Below are the code and all the weights of a small trained network. Each question names an input and a class and asks about switching units off, where a switched-off unit gives its printed mean instead of its output.

import numpy as np


def w(rows, s, z=0):
    codes = np.array(rows[::2]) - 128.0
    scale = np.full(codes.shape[1], s)
    scale[-1] = z or s
    return codes * scale


def norm(h):
    return h / np.sqrt((h * h).mean(-1, keepdims=True) + 1e-5)


def f(y):
    return y / 2 * (1 + np.tanh(0.7978845608 * (y + 0.044715 * y**3)))


def log_softmax(a):
    a = a - a.max(-1, keepdims=True)
    return a - np.log(np.exp(a).sum(-1, keepdims=True))


def net(x, mask):
    res = np.array(x, float).reshape(1, 3) / 4 @ E
    u = 0
    for l in range(2):
        y = f(norm(res) @ A[l][:, :-1].T + A[l][:, -1])
        res = res + np.where(mask[u : u + 6], y, B[l][:, -1]) @ B[l][:, :-1]
        u += 6
    return log_softmax(norm(res)[-1] @ U[:, :-1].T + U[:, -1])


A, B = {}, {}
E = w([
[119,110,139,115,157,100,166],'x0',
[66,105,55,3,161,142,126],'x1',
[124,81,143,100,91,78,111],'x2',
],0.012)
A[0] = w([
[119,206,77,137,48,139,4,88],'L0N1',
[149,76,115,170,224,55,176,78],'L0N2',
[93,139,68,99,167,132,76,84],'L0N3',
[67,208,109,157,162,179,168,3],'L0N4',
[160,78,164,120,227,109,202,24],'L0N5',
[147,89,180,66,67,70,55,54],'L0N6',
],0.012,0.0039)
B[0] = w([
[203,230,199,181,160,205,61,253],'L0N1',
[188,150,115,101,96,162,24,184],'L0N2',
[182,157,119,191,220,73,121,238],'L0N3',
[25,58,114,36,62,215,170,195],'L0N4',
[210,108,138,160,56,248,18,179],'L0N5',
[95,210,104,52,19,197,166,227],'L0N6',
],0.012,0.0065)
A[1] = w([
[155,108,219,218,78,86,190,220],'L1N1',
[92,138,131,110,135,254,217,211],'L1N2',
[188,121,36,59,180,145,39,157],'L1N3',
[133,192,144,106,163,66,138,170],'L1N4',
[143,132,166,168,102,77,203,1],'L1N5',
[148,69,142,43,142,130,105,28],'L1N6',
],0.013,0.0048)
B[1] = w([
[113,60,63,38,242,36,211,203],'L1N1',
[53,76,114,108,6,42,90,240],'L1N2',
[194,118,203,207,157,86,174,253],'L1N3',
[164,184,3,182,144,80,207,161],'L1N4',
[87,122,161,91,195,116,206,131],'L1N5',
[157,182,164,118,207,255,80,143],'L1N6',
],0.0092,0.011)
U = w([
[198,113,95,123,220,72,226,249],'0',
[248,173,240,196,108,239,16,35],'1',
[73,94,158,64,15,162,193,133],'2',
[197,113,107,192,53,100,103,99],'3',
],0.011,0.0021)

Each question gives the input, the list of numbers given to net, and the class t.
The units are the neurons (one row each of A and B). Each row of codes is followed by its name. A weight is (code - 128) times the scale printed after its matrix; where a second scale follows, it is the last column's (A, B and U).
mask holds one flag per neuron, layer by layer. A switched-off neuron (its flag False) gives its mean, the last column of its row in B, instead of its output. The means were averaged over made-up inputs and are rounded, as every weight is.
A unit's drop is (log p(t) with every unit on - log p(t) with that unit switched off) / (log p(t) with every unit on - log p(t) with every unit switched off).
The circuit of an input: a set's keep is (log p(t) with only the set's units on - log p(t) with every unit switched off) / (log p(t) with every unit on - log p(t) with every unit switched off). Starting from all 12 units, units are removed one at a time, each time the one whose removal leaves the highest keep (on an exact tie, the one counted first), for as long as the keep stays at least 0.8.
circuit, biggest first: the units of the circuit, biggest drop first
most important unit: the unit with the biggest drop
top k neurons: the k neurons with the biggest drops, biggest first
top k neurons in layer l: the k neurons of layer l with the biggest drops, biggest first
drop of u: that unit's drop, to one decimal
input [6,-2,4], class 1: circuit, biggest first	[L0N2]
input [6,5,3], class 1: top 2 neurons in layer 1	[L1N6 L1N1]
input [-1,7,-8], class 2: top 4 neurons	[L0N4 L1N2 L1N1 L0N2]
input [5,1,-5], class 1: top 4 neurons	[L0N5 L0N2 L0N6 L1N1]
input [-1,-6,8], class 2: top 3 neurons	[L0N6 L0N3 L1N3]
input [5,-3,8], class 2: top 3 neurons in layer 0	[L0N6 L0N1 L0N3]
input [8,-1,8], class 1: top 2 neurons	[L0N2 L0N5]
input [4,-3,5], class 2: top 2 neurons	[L0N6 L0N3]
input [7,0,-5], class 1: top 2 neurons	[L0N5 L0N2]
input [5,4,-5], class 1: top 2 neurons in layer 0	[L0N5 L0N6]
input [-5,7,4], class 0: top 2 neurons in layer 0	[L0N3 L0N5]
input [1,5,-6], class 2: top 2 neurons in layer 1	[L1N2 L1N1]
input [-2,-6,5], class 0: top 2 neurons	[L1N1 L0N4]
input [-3,-8,4], class 0: top neuron	[L1N1]
input [5,-6,-3], class 0: top 2 neurons	[L1N1 L0N1]
input [-3,1,-4], class 2: top 2 neurons	[L0N4 L1N2]
input [-4,1,-6], class 2: top 2 neurons	[L0N4 L1N2]
input [-3,1,-7], class 2: drop of L0N4	0.7
input [-3,-2,5], class 2: drop of L0N6	0.8
input [3,-5,1], class 0: drop of L1N1	0.5
input [2,1,-5], class 2: most important unit	L0N4
